Below are the code and all the weights of a small trained network. Each question names an input and a class and asks about switching units off, where a switched-off unit gives its printed mean instead of its output.

import numpy as np


def w(rows, s, z=0):
    codes = np.array(rows[::2]) - 128.0
    scale = np.full(codes.shape[1], s)
    scale[-1] = z or s
    return codes * scale


def f(y):
    return np.maximum(y, 0)


def log_softmax(a):
    a = a - a.max(-1, keepdims=True)
    return a - np.log(np.exp(a).sum(-1, keepdims=True))


def net(x, mask):
    res = np.array(x, float).reshape(1, 8) / 4 @ E
    y = f(res @ A[0][:, :-1].T + A[0][:, -1])
    res = res + np.where(mask, y, B[0][:, -1]) @ B[0][:, :-1]
    return log_softmax(res[-1] @ U[:, :-1].T + U[:, -1])


A, B = {}, {}
E = w([
[149,149,90,111,161,126,82,125,109,146,220],'x0',
[174,148,114,71,183,204,130,117,106,89,102],'x1',
[77,128,135,99,165,197,143,166,154,198,129],'x2',
[64,50,140,202,157,200,158,166,95,71,140],'x3',
[108,155,12,171,129,91,148,155,224,104,103],'x4',
[52,195,126,125,109,97,121,139,66,135,144],'x5',
[89,180,155,142,129,108,242,52,106,185,109],'x6',
[146,168,170,133,88,155,78,125,100,85,182],'x7',
],0.011)
A[0] = w([
[163,146,147,152,66,83,137,124,108,88,126,80],'neuron 1',
[160,76,140,117,140,128,116,158,132,100,86,75],'neuron 2',
[124,157,143,143,48,96,91,67,122,55,110,153],'neuron 3',
[123,167,85,150,94,62,25,144,150,145,247,168],'neuron 4',
[94,48,115,234,120,126,182,155,166,96,146,139],'neuron 5',
[160,147,170,161,58,63,111,112,103,69,117,140],'neuron 6',
[108,193,132,121,59,146,158,116,206,160,77,105],'neuron 7',
[169,107,118,141,172,151,58,123,132,111,132,126],'neuron 8',
[200,125,61,139,152,77,169,67,150,148,122,77],'neuron 9',
[99,160,122,125,85,136,134,148,165,162,129,227],'neuron 10',
[144,113,143,119,150,153,108,174,122,101,150,37],'neuron 11',
[170,119,194,117,124,162,139,120,91,156,161,135],'neuron 12',
[177,73,136,117,84,92,73,152,159,154,95,93],'neuron 13',
[173,105,114,104,141,161,51,147,140,102,115,150],'neuron 14',
[183,148,81,125,135,93,191,123,172,149,135,150],'neuron 15',
[204,84,103,110,148,183,70,159,156,81,149,117],'neuron 16',
[131,115,120,85,155,184,156,140,112,110,109,3],'neuron 17',
[111,115,87,118,182,162,132,131,117,165,119,63],'neuron 18',
[105,145,121,155,116,92,178,116,99,156,114,59],'neuron 19',
[83,163,121,127,138,188,165,93,107,112,152,80],'neuron 20',
[158,98,206,94,119,180,127,73,88,146,196,111],'neuron 21',
[101,150,91,150,133,112,117,120,147,125,109,61],'neuron 22',
],0.013,0.0035)
B[0] = w([
[152,140,136,133,94,132,100,93,166,130,151,176],'neuron 1',
[140,124,128,129,120,117,108,145,129,125,144,173],'neuron 2',
[140,146,132,157,84,150,116,126,151,141,148,199],'neuron 3',
[120,158,196,169,72,89,167,145,95,161,164,251],'neuron 4',
[88,102,123,84,204,251,150,149,97,125,84,220],'neuron 5',
[122,128,117,152,87,120,83,119,166,142,147,203],'neuron 6',
[109,184,156,150,126,131,181,130,104,131,81,196],'neuron 7',
[89,142,146,135,128,153,134,131,130,103,135,191],'neuron 8',
[146,128,78,117,131,113,118,83,167,91,87,192],'neuron 9',
[119,124,117,142,146,100,158,122,101,129,129,180],'neuron 10',
[104,150,125,113,129,144,115,114,143,106,119,168],'neuron 11',
[123,114,188,143,128,141,131,108,124,135,81,191],'neuron 12',
[166,73,142,90,132,105,82,174,126,145,113,196],'neuron 13',
[98,132,107,132,131,173,83,140,154,115,151,212],'neuron 14',
[128,148,132,134,137,108,167,102,148,68,80,189],'neuron 15',
[60,162,130,146,126,227,115,126,159,101,180,231],'neuron 16',
[109,157,125,146,139,121,131,114,130,131,151,164],'neuron 17',
[133,152,110,142,126,123,124,126,141,128,141,162],'neuron 18',
[107,145,110,145,122,164,108,119,149,102,115,175],'neuron 19',
[141,95,146,112,122,114,113,134,131,163,114,171],'neuron 20',
[135,105,165,147,124,140,148,182,135,139,70,214],'neuron 21',
[136,132,125,115,133,127,149,135,122,159,102,164],'neuron 22',
],0.016,0.019)
U = w([
[152,90,119,70,145,115,152,90,109,151,163,13],'0',
[135,79,131,111,105,18,70,184,24,206,254,134],'1',
[92,123,175,122,173,182,173,149,71,138,47,191],'2',
[87,194,133,168,83,174,81,114,176,99,224,117],'3',
[189,100,134,61,140,113,121,122,63,128,158,1],'4',
[157,168,125,137,106,8,170,64,156,130,57,220],'5',
[164,78,207,149,70,69,73,153,164,200,107,221],'6',
[120,63,58,74,173,182,64,104,192,77,82,119],'7',
],0.0096,0.0028)

Each question gives the input, the list of numbers given to net, and the class t.
The units are the neurons (one row each of A and B). Each row of codes is followed by its name. A weight is (code - 128) times the scale printed after its matrix; where a second scale follows, it is the last column's (A, B and U).
mask holds one flag per neuron, in row order. A switched-off neuron (its flag False) gives its mean, the last column of its row in B, instead of its output. The means were averaged over made-up inputs and are rounded, as every weight is.
A unit's drop is (log p(t) with every unit on - log p(t) with that unit switched off) / (log p(t) with every unit on - log p(t) with every unit switched off).
The circuit of an input: a set's keep is (log p(t) with only the set's units on - log p(t) with every unit switched off) / (log p(t) with every unit on - log p(t) with every unit switched off). Starting from the 12 units with the biggest drops (on a tie, the unit counted first), units are removed one at a time, each time the one whose removal leaves the highest keep (on an exact tie, the one counted first), for as long as the keep stays at least 0.8.
circuit, biggest first: the units of the circuit, biggest drop first
unit that matters most: the unit with the biggest drop
k most important neurons: the k neurons with the biggest drops, biggest first
drop of u: that unit's drop, to one decimal
input [-1,-3,-1,-1,-8,-2,0,-8], class 6: circuit, biggest first => [neuron 5]
input [-3,1,-1,-7,5,-8,0,-3], class 5: 3 most important neurons => [neuron 5; neuron 7; neuron 15]
input [-6,-8,-8,-1,-3,-5,2,1], class 6: 2 most important neurons => [neuron 16; neuron 13]
input [3,5,1,3,3,4,4,-5], class 7: 4 most important neurons => [neuron 4; neuron 7; neuron 21; neuron 12]
input [-4,6,-4,-2,7,4,-6,-4], class 7: 2 most important neurons => [neuron 4; neuron 9]
input [2,3,1,7,7,-1,-3,-2], class 7: 2 most important neurons => [neuron 5; neuron 4]
input [-7,-7,-5,2,6,0,5,2], class 2: 2 most important neurons => [neuron 5; neuron 7]
input [-2,2,-2,6,-7,4,7,2], class 6: circuit, biggest first => [neuron 5; neuron 20]
input [7,8,2,0,1,4,8,5], class 2: 2 most important neurons => [neuron 6; neuron 4]
input [-8,4,1,7,-3,-2,-7,-1], class 7: 2 most important neurons => [neuron 4; neuron 5]
input [-5,7,7,-2,5,7,-7,-6], class 3: 2 most important neurons => [neuron 5; neuron 21]
input [-5,-3,-6,7,-1,1,0,1], class 7: 2 most important neurons => [neuron 5; neuron 4]
input [-2,4,6,-1,-5,-6,-3,-6], class 3: 3 most important neurons => [neuron 5; neuron 16; neuron 17]
input [7,2,-7,0,-3,7,1,0], class 6: unit that matters most => neuron 16
input [6,6,-1,3,5,-4,-8,-8], class 3: drop of neuron 16 => 5.0
input [5,-1,5,0,-3,5,3,2], class 6: drop of neuron 5 => 0.6
input [-7,-5,-2,-8,3,-1,-7,4], class 6: drop of neuron 13 => 2.5
